Here is a tiny trained network, its code and every weight. The questions are about switching its units off for an input and a class, where a switched-off unit gives its printed mean instead of its output.

import numpy as np


def w(rows, s, z=0):
    codes = np.array(rows[::2]) - 128.0
    scale = np.full(codes.shape[1], s)
    scale[-1] = z or s
    return codes * scale


def f(y):
    return np.maximum(y, 0)


def log_softmax(a):
    a = a - a.max(-1, keepdims=True)
    return a - np.log(np.exp(a).sum(-1, keepdims=True))


def net(x, mask):
    res = np.array(x, float).reshape(1, 3) / 4 @ E
    y = f(res @ A[0][:, :-1].T + A[0][:, -1])
    res = res + np.where(mask, y, B[0][:, -1]) @ B[0][:, :-1]
    return log_softmax(res[-1] @ U[:, :-1].T + U[:, -1])


A, B = {}, {}
E = w([
[145,130,230],'x0',
[96,37,137],'x1',
[4,158,148],'x2',
],0.011)
A[0] = w([
[144,141,238,119],'N0',
[91,59,141,115],'N1',
[123,49,145,77],'N2',
[136,134,134,246],'N3',
[112,147,5,54],'N4',
[142,188,134,137],'N5',
[69,129,126,69],'N6',
[35,175,144,88],'N7',
[147,167,178,109],'N8',
[137,198,134,84],'N9',
[157,121,138,84],'N10',
[118,116,145,255],'N11',
[139,127,215,77],'N12',
[170,141,127,173],'N13',
[86,29,112,58],'N14',
[151,117,125,84],'N15',
[111,122,58,212],'N16',
[139,242,92,68],'N17',
[134,131,111,107],'N18',
[215,95,103,68],'N19',
],0.022,0.0091)
B[0] = w([
[44,59,113,251],'N0',
[178,142,90,209],'N1',
[202,111,89,192],'N2',
[90,213,115,216],'N3',
[48,30,116,248],'N4',
[167,160,92,192],'N5',
[154,86,187,189],'N6',
[158,142,245,254],'N7',
[128,73,105,194],'N8',
[193,126,92,183],'N9',
[132,112,160,156],'N10',
[71,253,91,225],'N11',
[95,44,111,209],'N12',
[129,169,147,203],'N13',
[210,96,87,222],'N14',
[141,121,160,148],'N15',
[42,127,113,254],'N16',
[223,117,71,223],'N17',
[128,110,132,141],'N18',
[165,121,240,238],'N19',
],0.041,0.012)
U = w([
[63,54,95,135],'0',
[169,149,247,100],'1',
[222,128,42,73],'2',
[65,249,94,255],'3',
],0.011,0.0073)

Each question gives the input, the list of numbers given to net, and the class t.
The units are the neurons (one row each of A and B). Each row of codes is followed by its name. A weight is (code - 128) times the scale printed after its matrix; where a second scale follows, it is the last column's (A, B and U).
mask holds one flag per neuron, in row order. A switched-off neuron (its flag False) gives its mean, the last column of its row in B, instead of its output. The means were averaged over made-up inputs and are rounded, as every weight is.
A unit's drop is (log p(t) with every unit on - log p(t) with that unit switched off) / (log p(t) with every unit on - log p(t) with every unit switched off).
most important unit: the unit with the biggest drop
k most important neurons: the k neurons with the biggest drops, biggest first
drop of u: that unit's drop, to one decimal
input [6,-8,-2], class 2: most important neuron	N17
input [1,-3,-2], class 3: 2 most important neurons	N14, N7
input [-3,-2,-3], class 3: 2 most important neurons	N7, N0
input [-3,-4,3], class 2: 3 most important neurons	N17, N0, N19
input [5,-6,3], class 2: 3 most important neurons	N4, N17, N9
input [-1,-8,8], class 1: 3 most important neurons	N7, N14, N6
input [0,5,4], class 2: 2 most important neurons	N19, N14
input [3,0,-4], class 1: 2 most important neurons	N4, N19
input [2,-6,5], class 2: 4 most important neurons	N17, N19, N9, N5
input [3,1,1], class 3: 2 most important neurons	N4, N11
input [1,5,-7], class 1: drop of N19	1.4
input [2,-5,-6], class 1: drop of N19	4.9
input [-4,7,5], class 2: drop of N14	0.8
input [-2,4,-6], class 1: drop of N19	0.5
input [2,4,2], class 2: most important unit	N16
